Below is a small trained network, with its code and all its weights. Each question gives an input and a target symbol and asks what happens when units are switched off, that is, made to give their printed mean instead of their output.

import numpy as np


def w(rows, s, z=0):
    codes = np.array(rows[::2]) - 128.0
    scale = np.full(codes.shape[1], s)
    scale[-1] = z or s
    return codes * scale


def norm(h):
    return h / np.sqrt((h * h).mean(-1, keepdims=True) + 1e-5)


def f(y):
    return np.maximum(y, 0)


def softmax(a):
    e = np.exp(a - a.max(-1, keepdims=True))
    return e / e.sum(-1, keepdims=True)


def log_softmax(a):
    a = a - a.max(-1, keepdims=True)
    return a - np.log(np.exp(a).sum(-1, keepdims=True))


def net(x, mask):
    ids = ['αβδεηξσω'.index(c) for c in x.split()]
    T = len(ids)
    res = E[ids] + P[:T]
    u = 0
    for l in range(2):
        q, k, v = (norm(res) @ M[l].T for M in (Q, K, V))
        z = softmax(np.where(np.tri(T) > 0, q @ k.T / 2**0.5, -1e9)) @ v
        res = res + np.where(mask[u], z, O[l][:, -1]) @ O[l][:, :-1]
        u += 1
        y = f(norm(res) @ A[l][:, :-1].T + A[l][:, -1])
        res = res + np.where(mask[u : u + 16], y, B[l][:, -1]) @ B[l][:, :-1]
        u += 16
    return log_softmax(norm(res)[-1] @ U[:, :-1].T + U[:, -1])


Q, K, V, O, A, B = {}, {}, {}, {}, {}, {}
E = w([
[100,2,139,130,115],'α',
[38,119,156,155,149],'β',
[64,144,167,202,102],'δ',
[96,192,164,107,109],'ε',
[107,191,171,171,51],'η',
[113,123,124,37,160],'ξ',
[111,179,129,121,197],'σ',
[147,172,149,99,61],'ω',
],0.015)
P = w([
[62,146,254,102,141],'0',
[75,176,199,109,141],'1',
[80,178,151,101,134],'2',
[73,173,100,90,127],'3',
[71,149,66,83,120],'4',
[42,139,29,66,113],'5',
],0.0093)
Q[0] = w([
[2,159,121,97,90],'0.h1',
[189,242,216,120,162],'0.h1',
],0.009)
K[0] = w([
[200,223,3,110,113],'0.h1',
[219,88,250,126,161],'0.h1',
],0.014)
V[0] = w([
[172,135,172,19,175],'0.h1',
[170,130,163,76,4],'0.h1',
],0.02)
O[0] = w([
[28,172,10,97,164,253],'0.h1',
[82,154,31,169,3,156],'0.h1',
],0.011,0.0043)
A[0] = w([
[73,159,194,71,91,162],'0.n1',
[131,131,185,47,48,176],'0.n2',
[191,121,173,154,118,117],'0.n3',
[144,82,100,70,159,110],'0.n4',
[82,116,137,126,60,160],'0.n5',
[126,30,58,210,184,116],'0.n6',
[95,64,105,198,183,126],'0.n7',
[204,164,107,133,199,134],'0.n8',
[192,82,76,39,114,147],'0.n9',
[163,67,100,136,83,119],'0.n10',
[139,134,69,177,188,92],'0.n11',
[138,16,85,160,150,172],'0.n12',
[143,224,152,129,136,254],'0.n13',
[94,120,121,97,155,135],'0.n14',
[160,86,112,118,145,101],'0.n15',
[186,99,66,5,116,127],'0.n16',
],0.016,0.007)
B[0] = w([
[114,206,169,129,132,243],'0.n1',
[102,164,191,187,68,223],'0.n2',
[233,74,171,196,122,178],'0.n3',
[145,165,141,79,170,173],'0.n4',
[173,156,173,139,52,254],'0.n5',
[103,163,217,46,102,170],'0.n6',
[134,156,220,103,116,186],'0.n7',
[149,194,195,62,81,150],'0.n8',
[189,69,68,115,134,155],'0.n9',
[128,93,176,175,52,174],'0.n10',
[145,126,110,109,57,156],'0.n11',
[29,148,222,125,42,202],'0.n12',
[143,251,194,83,52,224],'0.n13',
[120,190,100,76,82,214],'0.n14',
[112,124,148,101,164,139],'0.n15',
[185,80,28,112,175,170],'0.n16',
],0.024,0.0086)
Q[1] = w([
[11,83,110,191,226],'1.h1',
[132,189,170,145,129],'1.h1',
],0.011)
K[1] = w([
[93,254,159,189,157],'1.h1',
[128,116,124,94,117],'1.h1',
],0.018)
V[1] = w([
[107,52,81,102,137],'1.h1',
[253,192,53,144,137],'1.h1',
],0.034)
O[1] = w([
[125,142,178,73,60,3],'1.h1',
[4,165,161,167,170,76],'1.h1',
],0.025)
A[1] = w([
[68,45,147,109,104,203],'1.n1',
[166,25,104,72,87,149],'1.n2',
[113,119,72,103,96,39],'1.n3',
[170,186,135,126,168,8],'1.n4',
[78,149,73,87,60,105],'1.n5',
[128,147,136,148,94,118],'1.n6',
[105,181,140,114,81,115],'1.n7',
[137,159,88,170,177,95],'1.n8',
[185,87,30,142,194,94],'1.n9',
[174,122,176,159,191,76],'1.n10',
[87,99,9,155,77,83],'1.n11',
[126,103,186,60,207,3],'1.n12',
[82,122,218,138,142,82],'1.n13',
[123,175,123,3,192,150],'1.n14',
[146,120,237,86,166,84],'1.n15',
[146,135,120,41,98,134],'1.n16',
],0.019,0.0048)
B[1] = w([
[188,147,131,162,92,140],'1.n1',
[99,202,76,139,176,185],'1.n2',
[107,100,163,104,103,146],'1.n3',
[168,161,90,112,108,173],'1.n4',
[97,33,128,100,115,203],'1.n5',
[143,115,127,130,161,186],'1.n6',
[108,63,109,99,140,223],'1.n7',
[141,139,60,111,153,170],'1.n8',
[41,103,168,69,104,153],'1.n9',
[107,60,151,86,148,177],'1.n10',
[171,43,123,151,146,161],'1.n11',
[153,217,142,73,118,142],'1.n12',
[96,72,164,158,147,154],'1.n13',
[150,135,253,200,106,251],'1.n14',
[141,48,86,99,160,182],'1.n15',
[121,139,115,78,77,203],'1.n16',
],0.039,0.011)
U = w([
[220,81,157,91,73,187],'α',
[153,115,113,71,236,129],'β',
[180,95,155,199,224,194],'δ',
[114,191,58,109,138,229],'ε',
[128,169,121,248,69,83],'η',
[41,97,191,107,101,92],'ξ',
[153,209,202,103,179,86],'σ',
[103,59,43,156,102,2],'ω',
],0.012,0.0032)

Each question gives the input, a string of symbols that net reads in full, and the target symbol t.
The units are the heads (2 rows each of Q, K, V and O) and the neurons (one row each of A and B). Each row of codes is followed by its name. A weight is (code - 128) times the scale printed after its matrix; where a second scale follows, it is the last column's (O, A, B and U).
mask holds one flag per unit, layer by layer, with each layer's heads first. A switched-off unit (its flag False) gives its mean, the last column of its rows in O or B, instead of its output. The means were averaged over made-up inputs and are rounded, as every weight is.
A unit's drop is (log p(t) with every unit on - log p(t) with that unit switched off) / (log p(t) with every unit on - log p(t) with every unit switched off).
The circuit of an input: a set's keep is (log p(t) with only the set's units on - log p(t) with every unit switched off) / (log p(t) with every unit on - log p(t) with every unit switched off). Starting from the 12 units with the biggest drops (on a tie, the unit counted first), units are removed one at a time, each time the one whose removal leaves the highest keep (on an exact tie, the one counted first), for as long as the keep stays at least 0.8.
circuit, biggest first: the units of the circuit, biggest drop first
most important unit: the unit with the biggest drop
top k neurons: the k neurons with the biggest drops, biggest first
k most important neurons of layer l: the k neurons of layer l with the biggest drops, biggest first
drop when u is switched off: that unit's drop, to one decimal
input ξ α α σ ε, target σ: circuit, biggest first => 0.h1; 1.n5
input α δ δ, target δ: 2 most important neurons of layer 0 => 0.n3; 0.n1
input σ ξ ω, target ξ: top 3 neurons => 0.n16; 0.n2; 0.n5
input α α α δ β, target δ: circuit, biggest first => 0.h1; 1.n16
input η δ δ η α δ, target η: circuit, biggest first => 0.h1; 1.n5; 0.n2
input α β α, target β: circuit, biggest first => 1.n2; 1.n14; 1.h1; 0.n13
input α α β α η, target η: circuit, biggest first => 0.h1; 0.n2
input ξ δ α σ α, target σ: circuit, biggest first => 0.h1; 1.n12
input ω δ ξ σ σ δ, target σ: circuit, biggest first => 0.h1; 1.n5
input δ ξ η, target ξ: top 2 neurons => 0.n16; 0.n2
input ξ β β, target ξ: most important neuron of layer 0 => 0.n16
input η η β α ξ ω, target ξ: circuit, biggest first => 1.h1; 0.n16
input δ ξ α σ ε, target σ: circuit, biggest first => 0.h1; 1.n11
input δ α ω ε α, target ε: most important unit => 1.n2
input α α σ α σ, target σ: circuit, biggest first => 0.h1; 1.n12
input ω ξ δ ω η, target ω: circuit, biggest first => 0.h1; 1.n14
input α α δ, target δ: top 3 neurons => 0.n3; 1.n16; 0.n14
input δ α σ δ, target σ: 2 most important neurons of layer 0 => 0.n2; 0.n5
input ω ε α δ α, target δ: 2 most important neurons of layer 1 => 1.n2; 1.n16
input ε δ σ, target σ: top 2 neurons => 1.n14; 0.n8
input α α α ξ, target ξ: top 2 neurons => 1.n9; 1.n14
input α ε ξ ξ δ ξ, target ξ: most important unit => 1.h1
input η α ξ ε, target ξ: top 2 neurons => 0.n16; 0.n2
input δ α β α α, target β: top 2 neurons => 1.n2; 1.n14
input α α ξ α, target ξ: drop when 1.n5 is switched off => 0.1
